Below are the code and all the weights of a small trained network. Each question names an input and a class and asks about switching units off, where a switched-off unit gives its printed mean instead of its output.

import numpy as np


def w(rows, s, z=0):
    codes = np.array(rows[::2]) - 128.0
    scale = np.full(codes.shape[1], s)
    scale[-1] = z or s
    return codes * scale


def norm(h):
    return h / np.sqrt((h * h).mean(-1, keepdims=True) + 1e-5)


def f(y):
    return np.maximum(y, 0)


def log_softmax(a):
    a = a - a.max(-1, keepdims=True)
    return a - np.log(np.exp(a).sum(-1, keepdims=True))


def net(x, mask):
    res = np.array(x, float).reshape(1, 6) / 4 @ E
    u = 0
    for l in range(2):
        y = f(norm(res) @ A[l][:, :-1].T + A[l][:, -1])
        res = res + np.where(mask[u : u + 5], y, B[l][:, -1]) @ B[l][:, :-1]
        u += 5
    return log_softmax(norm(res)[-1] @ U[:, :-1].T + U[:, -1])


A, B = {}, {}
E = w([
[148,129,145,137,131,123,110,109,118,136],'x0',
[126,129,114,139,117,140,145,135,143,130],'x1',
[137,131,135,148,132,127,116,115,124,137],'x2',
[175,70,38,131,144,117,3,121,204,27],'x3',
[152,132,118,106,144,117,139,135,119,125],'x4',
[149,191,201,114,149,24,125,168,242,163],'x5',
],0.0063)
A[0] = w([
[160,148,75,134,68,67,96,73,187,47,31],'L0N1',
[89,90,81,122,139,221,217,4,11,116,53],'L0N2',
[151,75,58,117,117,231,93,70,107,18,2],'L0N3',
[183,227,171,158,134,117,92,107,96,168,177],'L0N4',
[167,169,125,58,173,143,187,68,143,93,115],'L0N5',
],0.0045,0.0033)
B[0] = w([
[83,192,153,122,138,152,117,110,125,62,179],'L0N1',
[178,208,205,166,97,184,74,195,157,70,253],'L0N2',
[101,38,114,65,148,118,163,80,160,254,208],'L0N3',
[79,115,122,99,117,151,158,155,136,125,206],'L0N4',
[107,151,113,196,116,163,165,112,127,145,145],'L0N5',
],0.008,0.0054)
A[1] = w([
[127,169,155,171,101,194,149,147,2,84,88],'L1N1',
[155,18,21,134,141,181,69,76,68,127,86],'L1N2',
[175,145,84,134,152,107,55,133,184,75,92],'L1N3',
[102,99,117,140,135,167,129,126,78,89,251],'L1N4',
[84,111,149,146,112,60,189,111,110,156,15],'L1N5',
],0.0077,0.0026)
B[1] = w([
[189,103,70,128,72,127,22,183,135,114,254],'L1N1',
[96,85,125,124,176,52,254,89,45,205,221],'L1N2',
[127,122,122,151,135,223,54,90,140,15,207],'L1N3',
[130,103,99,159,119,146,109,176,98,195,186],'L1N4',
[118,222,158,114,140,56,213,90,160,137,177],'L1N5',
],0.0096,0.0066)
U = w([
[192,114,101,139,49,173,47,229,89,170,76],'0',
[118,196,162,97,125,58,191,141,167,165,167],'1',
[100,18,79,116,177,118,181,75,63,179,254],'2',
[119,126,117,116,170,152,48,89,186,5,3],'3',
],0.012,0.0007)

Each question gives the input, the list of numbers given to net, and the class t.
The units are the neurons (one row each of A and B). Each row of codes is followed by its name. A weight is (code - 128) times the scale printed after its matrix; where a second scale follows, it is the last column's (A, B and U).
mask holds one flag per neuron, layer by layer. A switched-off neuron (its flag False) gives its mean, the last column of its row in B, instead of its output. The means were averaged over made-up inputs and are rounded, as every weight is.
A unit's drop is (log p(t) with every unit on - log p(t) with that unit switched off) / (log p(t) with every unit on - log p(t) with every unit switched off).
The circuit of an input: a set's keep is (log p(t) with only the set's units on - log p(t) with every unit switched off) / (log p(t) with every unit on - log p(t) with every unit switched off). Starting from all 10 units, units are removed one at a time, each time the one whose removal leaves the highest keep (on an exact tie, the one counted first), for as long as the keep stays at least 0.8.
circuit, biggest first: the units of the circuit, biggest drop first
k most important neurons: the k neurons with the biggest drops, biggest first
k most important neurons of layer l: the k neurons of layer l with the biggest drops, biggest first
drop of u: that unit's drop, to one decimal
input [-6,-2,3,-7,1,0], class 0: circuit, biggest first : [L1N1]
input [8,7,6,0,4,4], class 1: 3 most important neurons : [L0N2; L0N4; L1N1]
input [-1,-1,3,1,-6,7], class 3: circuit, biggest first : [L0N3; L1N3]
input [7,-5,8,1,1,-3], class 2: 2 most important neurons : [L0N3; L1N2]
input [-4,5,6,3,-4,0], class 2: 2 most important neurons of layer 0 : [L0N2; L0N3]
input [6,4,1,6,-8,0], class 2: 2 most important neurons : [L0N2; L1N2]
input [-1,1,-4,1,-3,0], class 2: 2 most important neurons : [L0N2; L0N3]
input [6,-7,0,1,3,-6], class 2: drop of L1N2 : 2.6
input [4,1,8,3,0,-6], class 2: drop of L0N3 : 0.8
input [-1,4,1,-8,1,-1], class 0: drop of L1N1 : 0.3
input [7,-7,-7,1,3,4], class 3: drop of L0N3 : 1.8
